Below is a small trained network, with its code and all its weights. Each question gives an input and a target symbol and asks what happens when units are switched off, that is, made to give their printed mean instead of their output.

import numpy as np


def w(rows, s, z=0):
    codes = np.array(rows[::2]) - 128.0
    scale = np.full(codes.shape[1], s)
    scale[-1] = z or s
    return codes * scale


def f(y):
    return np.maximum(y, 0)


def softmax(a):
    e = np.exp(a - a.max(-1, keepdims=True))
    return e / e.sum(-1, keepdims=True)


def log_softmax(a):
    a = a - a.max(-1, keepdims=True)
    return a - np.log(np.exp(a).sum(-1, keepdims=True))


def net(x, mask):
    ids = ['ΓΛΞΣΨαδεζηθμτω'.index(c) for c in x.split()]
    T = len(ids)
    res = E[ids] + P[:T]
    u = 0
    for l in range(2):
        q, k, v = (res @ M[l].T for M in (Q, K, V))
        z = softmax(np.where(np.tri(T) > 0, q @ k.T / 2**0.5, -1e9)) @ v
        res = res + np.where(mask[u], z, O[l][:, -1]) @ O[l][:, :-1]
        u += 1
        y = f(res @ A[l][:, :-1].T + A[l][:, -1])
        res = res + np.where(mask[u : u + 8], y, B[l][:, -1]) @ B[l][:, :-1]
        u += 8
    return log_softmax(res[-1] @ U[:, :-1].T + U[:, -1])


Q, K, V, O, A, B = {}, {}, {}, {}, {}, {}
E = w([
[171,212,127,148],'Γ',
[174,120,66,147],'Λ',
[178,147,154,108],'Ξ',
[199,116,137,130],'Σ',
[172,169,117,167],'Ψ',
[186,101,137,156],'α',
[139,142,139,111],'δ',
[250,186,169,139],'ε',
[124,122,150,178],'ζ',
[99,215,171,108],'η',
[212,148,96,63],'θ',
[61,160,177,133],'μ',
[58,29,114,60],'τ',
[178,126,26,141],'ω',
],0.019)
P = w([
[174,120,219,175],'0',
[174,106,205,167],'1',
[170,96,197,168],'2',
[162,79,197,155],'3',
[155,60,193,140],'4',
[131,34,188,138],'5',
[136,18,189,142],'6',
[165,3,208,151],'7',
],0.0058)
Q[0] = w([
[204,92,254,221],'0.h1',
[203,92,246,48],'0.h1',
],0.0067)
K[0] = w([
[34,168,113,106],'0.h1',
[70,46,2,1],'0.h1',
],0.0051)
V[0] = w([
[51,137,131,255],'0.h1',
[82,49,97,148],'0.h1',
],0.0077)
O[0] = w([
[142,2,179,235,3],'0.h1',
[193,102,152,145,167],'0.h1',
],0.008,0.0032)
A[0] = w([
[162,209,164,245,113],'0.n1',
[55,101,81,152,11],'0.n2',
[171,90,131,63,251],'0.n3',
[116,61,7,47,214],'0.n4',
[76,136,143,2,114],'0.n5',
[124,55,144,208,237],'0.n6',
[128,142,96,82,62],'0.n7',
[123,51,71,82,150],'0.n8',
],0.0089,0.0029)
B[0] = w([
[27,121,115,31,226],'0.n1',
[94,178,133,53,137],'0.n2',
[114,254,190,151,253],'0.n3',
[168,217,72,137,242],'0.n4',
[64,98,120,155,221],'0.n5',
[99,161,112,223,188],'0.n6',
[218,72,117,217,152],'0.n7',
[96,150,26,86,200],'0.n8',
],0.0069,0.0068)
Q[1] = w([
[54,123,37,37],'1.h1',
[109,254,178,216],'1.h1',
],0.0075)
K[1] = w([
[214,46,100,63],'1.h1',
[141,87,2,50],'1.h1',
],0.0062)
V[1] = w([
[199,167,163,162],'1.h1',
[131,171,254,82],'1.h1',
],0.0096)
O[1] = w([
[250,80,146,138,205],'1.h1',
[132,192,214,159,254],'1.h1',
],0.011,0.00084)
A[1] = w([
[141,50,189,89,254],'1.n1',
[73,113,123,153,81],'1.n2',
[112,137,219,46,127],'1.n3',
[71,94,247,97,65],'1.n4',
[108,108,96,101,18],'1.n5',
[77,96,119,186,215],'1.n6',
[126,184,102,187,38],'1.n7',
[62,139,146,140,229],'1.n8',
],0.013,0.0044)
B[1] = w([
[144,81,89,211,150],'1.n1',
[225,55,95,152,164],'1.n2',
[115,71,166,67,253],'1.n3',
[93,66,92,153,203],'1.n4',
[165,127,186,195,150],'1.n5',
[140,208,87,127,182],'1.n6',
[85,2,194,87,185],'1.n7',
[62,148,138,123,244],'1.n8',
],0.0088,0.0077)
U = w([
[78,204,119,69,208],'Γ',
[149,80,89,86,169],'Λ',
[144,100,182,87,160],'Ξ',
[159,174,183,167,148],'Σ',
[112,180,166,141,134],'Ψ',
[129,189,177,197,174],'α',
[119,107,164,104,113],'δ',
[153,95,167,41,93],'ε',
[98,117,156,172,168],'ζ',
[65,102,142,56,2],'η',
[185,252,150,108,128],'θ',
[84,59,142,109,106],'μ',
[71,217,88,84,83],'τ',
[144,54,83,62,57],'ω',
],0.011,0.0091)

Each question gives the input, a string of symbols that net reads in full, and the target symbol t.
The units are the heads (2 rows each of Q, K, V and O) and the neurons (one row each of A and B). Each row of codes is followed by its name. A weight is (code - 128) times the scale printed after its matrix; where a second scale follows, it is the last column's (O, A, B and U).
mask holds one flag per unit, layer by layer, with each layer's heads first. A switched-off unit (its flag False) gives its mean, the last column of its rows in O or B, instead of its output. The means were averaged over made-up inputs and are rounded, as every weight is.
A unit's drop is (log p(t) with every unit on - log p(t) with that unit switched off) / (log p(t) with every unit on - log p(t) with every unit switched off).
The circuit of an input: a set's keep is (log p(t) with only the set's units on - log p(t) with every unit switched off) / (log p(t) with every unit on - log p(t) with every unit switched off). Starting from the 12 units with the biggest drops (on a tie, the unit counted first), units are removed one at a time, each time the one whose removal leaves the highest keep (on an exact tie, the one counted first), for as long as the keep stays at least 0.8.
circuit, biggest first: the units of the circuit, biggest drop first
unit that matters most: the unit with the biggest drop
top k neurons: the k neurons with the biggest drops, biggest first
k most important neurons of layer l: the k neurons of layer l with the biggest drops, biggest first
drop of u: that unit's drop, to one decimal
input ε Γ ε η, target μ: most important neuron of layer 0 : [0.n4]
input α Γ Ψ θ Λ θ Ψ Σ, target θ: circuit, biggest first : [0.h1 0.n1 1.n4 1.n3]
input ε ε Γ Γ μ τ ε, target Γ: circuit, biggest first : [1.h1 0.n8]
input τ ω δ Γ ε, target ε: circuit, biggest first : [0.n1 1.n3 0.n4 0.n6]
input α Γ ε δ Ξ, target Ξ: circuit, biggest first : [1.n3 1.h1 0.n4]
input Ξ ε Ξ μ, target μ: 2 most important neurons of layer 1 : [1.n4 1.n3]
input τ α Γ Γ μ, target μ: top 3 neurons : [1.n4 0.n4 0.n3]
input τ δ Γ ε, target ε: 2 most important neurons of layer 0 : [0.n1 0.n6]
input Γ ε η Ξ ω ω, target ω: circuit, biggest first : [1.h1 0.n4]
input Ξ Γ θ Ξ ω, target ω: circuit, biggest first : [1.h1 1.n7 0.n4]
input ζ Γ α, target α: circuit, biggest first : [0.h1 1.n3 0.n6]
input τ θ τ η τ Λ ε, target Γ: top 2 neurons : [0.n8 0.n5]
input ε ω α Ξ, target Λ: 2 most important neurons of layer 1 : [1.n1 1.n8]
input Γ μ η, target η: top 2 neurons : [1.n3 0.n1]
input τ τ Γ ω τ θ τ, target Γ: unit that matters most : 0.n3
input ε Ξ Ξ ω, target Λ: 3 most important neurons of layer 0 : [0.n4 0.n1 0.n7]
input Σ θ Γ Ξ ε Σ, target θ: top 3 neurons : [1.n4 0.n7 0.n1]
input δ Ψ μ, target ζ: 2 most important neurons of layer 1 : [1.n4 1.n6]
input θ μ ζ Γ μ, target ζ: 2 most important neurons of layer 1 : [1.n4 1.n1]
input α α Ξ α Ξ ε, target Ξ: 2 most important neurons of layer 0 : [0.n4 0.n8]
input τ ω τ, target Λ: most important neuron of layer 0 : [0.n8]
input Σ α Λ Γ θ, target θ: drop of 1.n3 : 0.2
input μ Ψ τ τ, target τ: drop of 0.n8 : 0.1
input η ζ α η, target μ: drop of 0.n8 : 0.1
